Below are the code and all the weights of a small trained network. Each question names an input and a target symbol and asks about switching units off, where a switched-off unit gives its printed mean instead of its output.

import numpy as np


def w(rows, s, z=0):
    codes = np.array(rows[::2]) - 128.0
    scale = np.full(codes.shape[1], s)
    scale[-1] = z or s
    return codes * scale


def norm(h):
    return h / np.sqrt((h * h).mean(-1, keepdims=True) + 1e-5)


def f(y):
    return y / 2 * (1 + np.tanh(0.7978845608 * (y + 0.044715 * y**3)))


def softmax(a):
    e = np.exp(a - a.max(-1, keepdims=True))
    return e / e.sum(-1, keepdims=True)


def log_softmax(a):
    a = a - a.max(-1, keepdims=True)
    return a - np.log(np.exp(a).sum(-1, keepdims=True))


def net(x, mask):
    ids = ['ΔΘΩαημπσφ'.index(c) for c in x.split()]
    T = len(ids)
    res = E[ids] + P[:T]
    u = 0
    for l in range(2):
        r = norm(res)
        for j in range(2):
            rows = slice(4 * j, 4 * j + 4)
            q, k, v = (r @ M[l][rows].T for M in (Q, K, V))
            z = softmax(np.where(np.tri(T) > 0, q @ k.T / 4**0.5, -1e9)) @ v
            o = O[l][rows]
            res = res + np.where(mask[u + j], z, o[:, -1]) @ o[:, :-1]
        u += 2
        y = f(norm(res) @ A[l][:, :-1].T + A[l][:, -1])
        res = res + np.where(mask[u : u + 4], y, B[l][:, -1]) @ B[l][:, :-1]
        u += 4
    return log_softmax(norm(res)[-1] @ U[:, :-1].T + U[:, -1])


Q, K, V, O, A, B = {}, {}, {}, {}, {}, {}
E = w([
[124,132,113],'Δ',
[125,137,125],'Θ',
[114,138,127],'Ω',
[143,247,177],'α',
[117,139,99],'η',
[114,152,119],'μ',
[107,143,115],'π',
[169,185,49],'σ',
[119,152,115],'φ',
],0.012)
P = w([
[138,89,149],'0',
[118,11,31],'1',
[10,255,15],'2',
[167,60,236],'3',
[35,249,18],'4',
[186,55,210],'5',
[48,248,25],'6',
[197,56,171],'7',
[40,237,24],'8',
[187,30,207],'9',
],0.0073)
Q[0] = w([
[245,57,182],'L0H1',
[195,127,44],'L0H1',
[243,152,120],'L0H1',
[175,33,148],'L0H1',
[36,118,139],'L0H2',
[103,124,136],'L0H2',
[134,80,114],'L0H2',
[88,96,160],'L0H2',
],0.011)
K[0] = w([
[62,54,153],'L0H1',
[130,129,250],'L0H1',
[71,123,170],'L0H1',
[105,39,125],'L0H1',
[180,161,92],'L0H2',
[145,133,111],'L0H2',
[137,147,177],'L0H2',
[165,115,103],'L0H2',
],0.013)
V[0] = w([
[255,57,96],'L0H1',
[134,124,175],'L0H1',
[88,91,220],'L0H1',
[134,120,91],'L0H1',
[62,48,83],'L0H2',
[172,47,153],'L0H2',
[65,240,149],'L0H2',
[180,40,92],'L0H2',
],0.0076)
O[0] = w([
[173,253,110,54],'L0H1',
[66,163,215,78],'L0H1',
[99,117,249,70],'L0H1',
[186,127,38,158],'L0H1',
[213,81,93,251],'L0H2',
[188,191,180,69],'L0H2',
[9,34,65,151],'L0H2',
[223,191,174,129],'L0H2',
],0.0049,0.0021)
A[0] = w([
[181,68,86,224],'L0N1',
[43,62,106,96],'L0N2',
[155,254,137,252],'L0N3',
[223,73,164,164],'L0N4',
],0.0092,0.0028)
B[0] = w([
[108,122,255,215],'L0N1',
[86,190,174,184],'L0N2',
[56,74,164,254],'L0N3',
[53,151,93,251],'L0N4',
],0.0064,0.0041)
Q[1] = w([
[71,203,2],'L1H1',
[125,104,167],'L1H1',
[211,128,99],'L1H1',
[131,40,247],'L1H1',
[199,141,145],'L1H2',
[196,163,103],'L1H2',
[152,129,42],'L1H2',
[142,79,115],'L1H2',
],0.0084)
K[1] = w([
[7,177,117],'L1H1',
[208,126,107],'L1H1',
[64,82,181],'L1H1',
[253,122,160],'L1H1',
[133,79,96],'L1H2',
[131,119,105],'L1H2',
[131,221,98],'L1H2',
[174,154,132],'L1H2',
],0.011)
V[1] = w([
[172,143,172],'L1H1',
[49,219,194],'L1H1',
[52,1,85],'L1H1',
[192,60,98],'L1H1',
[148,148,27],'L1H2',
[78,190,101],'L1H2',
[47,134,128],'L1H2',
[90,188,97],'L1H2',
],0.0086)
O[1] = w([
[146,198,97,45],'L1H1',
[56,246,147,162],'L1H1',
[143,44,229,254],'L1H1',
[247,85,145,82],'L1H1',
[66,131,48,12],'L1H2',
[191,74,1,171],'L1H2',
[186,163,109,252],'L1H2',
[153,98,62,150],'L1H2',
],0.0063,0.0026)
A[1] = w([
[96,83,75,176],'L1N1',
[250,114,127,3],'L1N2',
[104,188,60,113],'L1N3',
[160,73,167,190],'L1N4',
],0.015,0.004)
B[1] = w([
[194,188,189,222],'L1N1',
[193,218,174,176],'L1N2',
[116,7,67,253],'L1N3',
[101,97,47,215],'L1N4',
],0.011,0.006)
U = w([
[190,233,125,254],'Δ',
[118,221,177,185],'Θ',
[70,200,178,121],'Ω',
[2,198,59,86],'α',
[244,140,86,117],'η',
[93,63,162,26],'μ',
[86,93,200,120],'π',
[138,99,5,158],'σ',
[194,42,178,29],'φ',
],0.018,0.0034)

Each question gives the input, a string of symbols that net reads in full, and the target symbol t.
The units are the heads (4 rows each of Q, K, V and O) and the neurons (one row each of A and B). Each row of codes is followed by its name. A weight is (code - 128) times the scale printed after its matrix; where a second scale follows, it is the last column's (O, A, B and U).
mask holds one flag per unit, layer by layer, with each layer's heads first. A switched-off unit (its flag False) gives its mean, the last column of its rows in O or B, instead of its output. The means were averaged over made-up inputs and are rounded, as every weight is.
A unit's drop is (log p(t) with every unit on - log p(t) with that unit switched off) / (log p(t) with every unit on - log p(t) with every unit switched off).
The circuit of an input: a set's keep is (log p(t) with only the set's units on - log p(t) with every unit switched off) / (log p(t) with every unit on - log p(t) with every unit switched off). Starting from all 12 units, units are removed one at a time, each time the one whose removal leaves the highest keep (on an exact tie, the one counted first), for as long as the keep stays at least 0.8.
units of the circuit, in order: the units of the circuit, biggest drop first
top k neurons: the k neurons with the biggest drops, biggest first
top k neurons in layer l: the k neurons of layer l with the biggest drops, biggest first
input η μ σ π Θ σ, target Δ: top 3 neurons : [L1N2, L0N1, L1N3]
input η σ π σ, target Δ: top 4 neurons : [L0N1, L1N2, L1N3, L0N3]
input Θ π σ σ α σ, target α: units of the circuit, in order : [L1H1, L0H1]
input Θ Ω α Δ π φ σ η, target α: units of the circuit, in order : [L0H1, L1H1, L1N1]
input Θ η μ, target μ: top 2 neurons in layer 0 : [L0N2, L0N4]
input Θ π μ μ σ α Δ π, target α: units of the circuit, in order : [L1H1]
input μ π φ Θ, target π: top 2 neurons in layer 0 : [L0N4, L0N1]
input Θ Δ σ Θ Δ Θ σ π Ω π, target α: units of the circuit, in order : [L0H1, L1H1, L1N1]
input π σ σ α, target φ: units of the circuit, in order : [L1H1, L0H2]
input α η φ Ω, target Ω: top 3 neurons : [L0N1, L1N3, L0N2]
input σ Δ σ φ Δ η, target η: top 2 neurons : [L0N3, L1N2]
input Θ σ Ω α σ Δ π Ω, target α: units of the circuit, in order : [L0H1, L1H1]
input Θ Δ α π α Ω φ σ, target α: units of the circuit, in order : [L0H1, L1H1]
input π μ Δ σ π φ Θ, target σ: units of the circuit, in order : [L1N3]
input η σ π σ Δ σ Θ Δ, target Δ: units of the circuit, in order : [L1H1, L1N2, L1N3]
input φ σ α π Θ α, target μ: units of the circuit, in order : [L1N1, L0H2]
input Δ Ω π π Θ Ω μ, target μ: top 3 neurons in layer 0 : [L0N2, L0N3, L0N4]
input Θ μ μ σ φ Ω Ω, target σ: top 2 neurons : [L1N3, L0N4]
input η π η μ Ω Ω η η α Θ, target Δ: top 2 neurons : [L1N2, L1N3]
input σ Δ π Ω μ, target σ: top neuron in layer 1 : [L1N3]
input η Θ Θ σ π Ω Ω η μ Δ, target Δ: top 2 neurons : [L1N2, L1N3]
input σ Θ μ Δ σ α, target η: top 3 neurons in layer 0 : [L0N3, L0N2, L0N1]
input Θ φ π σ π Δ π Θ Ω, target σ: top 3 neurons : [L1N3, L0N4, L0N1]
